Here is a tiny trained network, its code and every weight. The questions are about switching its units off for an input and a target symbol, where a switched-off unit gives its printed mean instead of its output.

import numpy as np


def w(rows, s, z=0):
    codes = np.array(rows[::2]) - 128.0
    scale = np.full(codes.shape[1], s)
    scale[-1] = z or s
    return codes * scale


def norm(h):
    return h / np.sqrt((h * h).mean(-1, keepdims=True) + 1e-5)


def softmax(a):
    e = np.exp(a - a.max(-1, keepdims=True))
    return e / e.sum(-1, keepdims=True)


def log_softmax(a):
    a = a - a.max(-1, keepdims=True)
    return a - np.log(np.exp(a).sum(-1, keepdims=True))


def net(x, mask):
    ids = ['ΠΨαβηλτω'.index(c) for c in x.split()]
    T = len(ids)
    res = E[ids] + P[:T]
    u = 0
    for l in range(3):
        r = norm(res)
        for j in range(2):
            rows = slice(2 * j, 2 * j + 2)
            q, k, v = (r @ M[l][rows].T for M in (Q, K, V))
            z = softmax(np.where(np.tri(T) > 0, q @ k.T / 2**0.5, -1e9)) @ v
            o = O[l][rows]
            res = res + np.where(mask[u + j], z, o[:, -1]) @ o[:, :-1]
        u += 2
    return log_softmax(norm(res)[-1] @ U[:, :-1].T + U[:, -1])


Q, K, V, O = {}, {}, {}, {}
E = w([
[105,133,130,119,197,42,220,124,102],'Π',
[139,120,132,20,111,149,211,241,140],'Ψ',
[126,77,140,116,112,116,98,79,128],'α',
[182,113,85,179,122,124,105,158,139],'β',
[134,159,254,143,109,40,165,159,195],'η',
[63,158,134,52,126,52,19,171,27],'λ',
[204,220,147,92,152,162,133,62,60],'τ',
[144,87,147,157,157,147,108,130,126],'ω',
],0.0072)
P = w([
[66,141,209,214,125,173,226,140,62],'0',
[247,112,142,78,127,118,123,130,111],'1',
[230,128,132,60,137,122,85,150,125],'2',
[233,163,110,59,140,135,76,153,148],'3',
[206,175,81,62,141,136,62,160,148],'4',
[196,179,78,49,157,139,63,142,167],'5',
[182,199,46,38,146,136,50,144,174],'6',
[169,203,30,28,148,137,63,143,198],'7',
[149,216,1,16,130,149,47,121,222],'8',
],0.0024)
Q[0] = w([
[193,72,163,203,63,164,69,201,156],'L0H0',
[64,28,106,182,37,128,96,1,188],'L0H0',
[84,175,34,232,63,181,106,164,138],'L0H1',
[80,26,174,149,119,164,97,58,125],'L0H1',
],0.0062)
K[0] = w([
[162,35,10,181,202,192,119,118,65],'L0H0',
[60,70,180,91,2,237,52,56,55],'L0H0',
[112,116,85,248,44,84,158,137,96],'L0H1',
[84,176,253,147,121,44,168,83,129],'L0H1',
],0.0058)
V[0] = w([
[125,146,42,151,251,75,127,86,51],'L0H0',
[161,100,186,186,226,6,160,178,211],'L0H0',
[143,117,143,45,51,112,229,123,103],'L0H1',
[131,105,190,122,129,129,147,4,107],'L0H1',
],0.0034)
O[0] = w([
[89,134,91,191,130,134,184,31,56,138],'L0H0',
[13,155,55,74,82,118,123,28,224,253],'L0H0',
[83,153,35,135,69,234,166,152,166,118],'L0H1',
[175,218,3,233,176,68,98,211,150,86],'L0H1',
],0.0037,0.0031)
Q[1] = w([
[120,189,162,58,135,124,183,129,105],'L1H0',
[152,58,75,56,120,97,124,77,208],'L1H0',
[183,197,123,132,102,212,76,2,153],'L1H1',
[183,1,75,120,75,187,127,157,163],'L1H1',
],0.0075)
K[1] = w([
[200,138,119,90,115,40,147,143,138],'L1H0',
[77,181,186,140,174,132,180,182,117],'L1H0',
[129,254,196,179,157,149,173,129,69],'L1H1',
[76,75,144,159,89,121,213,235,88],'L1H1',
],0.0075)
V[1] = w([
[95,187,234,167,255,75,156,165,136],'L1H0',
[180,220,188,94,8,64,167,177,196],'L1H0',
[202,60,130,86,173,116,216,231,51],'L1H1',
[233,195,194,122,49,108,29,124,130],'L1H1',
],0.0037)
O[1] = w([
[60,126,132,124,156,241,89,147,183,222],'L1H0',
[117,201,126,192,175,148,56,67,116,255],'L1H0',
[38,73,78,128,148,73,150,58,160,121],'L1H1',
[161,110,128,126,2,154,127,98,110,156],'L1H1',
],0.0049,0.0025)
Q[2] = w([
[162,194,205,152,98,96,127,69,122],'L2H0',
[88,214,213,95,95,132,230,238,168],'L2H0',
[92,255,188,101,95,174,160,89,130],'L2H1',
[97,179,144,36,81,16,228,205,103],'L2H1',
],0.0077)
K[2] = w([
[141,202,174,110,88,108,177,129,135],'L2H0',
[160,124,126,85,130,80,79,43,220],'L2H0',
[120,164,103,67,146,175,65,85,141],'L2H1',
[114,206,172,68,73,104,79,73,254],'L2H1',
],0.0099)
V[2] = w([
[58,109,129,83,170,80,51,66,68],'L2H0',
[110,118,225,100,48,114,106,197,151],'L2H0',
[83,149,1,78,188,228,66,141,113],'L2H1',
[202,133,175,76,146,182,194,34,177],'L2H1',
],0.0047)
O[2] = w([
[223,132,103,148,112,112,146,91,226,3],'L2H0',
[103,83,28,155,188,178,159,173,117,203],'L2H0',
[193,48,113,95,95,60,254,130,19,218],'L2H1',
[177,48,118,157,195,210,166,66,195,136],'L2H1',
],0.0052,0.0017)
U = w([
[196,154,14,195,39,73,153,162,196,75],'Π',
[77,195,128,168,166,179,77,142,221,236],'Ψ',
[23,139,26,207,210,60,194,27,95,60],'α',
[252,191,97,188,154,209,167,124,40,185],'β',
[115,49,232,122,39,118,116,40,157,69],'η',
[62,175,169,106,72,75,97,170,35,184],'λ',
[211,142,198,82,255,50,109,169,152,6],'τ',
[95,65,131,61,111,227,216,213,116,157],'ω',
],0.0062,0.0024)

Each question gives the input, a string of symbols that net reads in full, and the target symbol t.
The units are the heads (2 rows each of Q, K, V and O). Each row of codes is followed by its name. A weight is (code - 128) times the scale printed after its matrix; where a second scale follows, it is the last column's (O and U).
mask holds one flag per head, layer by layer. A switched-off head (its flag False) gives its mean, the last column of its rows in O, instead of its output. The means were averaged over made-up inputs and are rounded, as every weight is.
A unit's drop is (log p(t) with every unit on - log p(t) with that unit switched off) / (log p(t) with every unit on - log p(t) with every unit switched off).
The circuit of an input: a set's keep is (log p(t) with only the set's units on - log p(t) with every unit switched off) / (log p(t) with every unit on - log p(t) with every unit switched off). Starting from all 6 units, units are removed one at a time, each time the one whose removal leaves the highest keep (on an exact tie, the one counted first), for as long as the keep stays at least 0.8.
circuit, biggest first: the units of the circuit, biggest drop first
most important unit: the unit with the biggest drop
heads that matter: for each layer, one digit per head in row order, 1 if its drop is at least 0.15 and else 0, layers parted by /
input α τ λ ω ω η, target Ψ: circuit, biggest first => [L2H1; L1H0]
input Π ω Ψ ω, target τ: most important unit => L1H1
input λ β ω, target Π: heads that matter => 10 / 00 / 11
input Ψ ω β Π ω, target α: heads that matter => 00 / 01 / 00
input τ β β, target η: circuit, biggest first => [L0H1; L2H0]
input λ α η Ψ α, target Π: circuit, biggest first => [L2H0; L2H1]
input η Π β β ω β, target β: circuit, biggest first => [L2H1; L1H1; L0H0]
input α λ β Ψ β β, target λ: circuit, biggest first => [L0H1; L2H1]
input Π Π λ ω Π, target λ: circuit, biggest first => [L2H1; L1H1]
input τ η λ η Ψ β β α ω, target η: circuit, biggest first => [L2H0; L0H0; L1H1]
input ω Π Ψ τ τ α, target ω: heads that matter => 01 / 10 / 00
input α Ψ α α, target λ: heads that matter => 01 / 00 / 01
input β η ω, target Ψ: heads that matter => 01 / 00 / 01
input Π β τ Ψ α, target τ: most important unit => L1H1
input λ η β η β Ψ α, target Π: heads that matter => 00 / 00 / 11
input η Ψ η λ β, target β: heads that matter => 01 / 11 / 01
input η Π α β ω, target β: heads that matter => 00 / 01 / 01
input Ψ β Π Ψ, target η: circuit, biggest first => [L2H0; L1H1]
input β α τ η α α, target Ψ: heads that matter => 01 / 10 / 01
input ω λ ω η η α Π η, target Π: most important unit => L2H1
input Π β Π, target η: heads that matter => 00 / 01 / 10
input Π Π α β Π η Π, target Ψ: heads that matter => 10 / 00 / 01
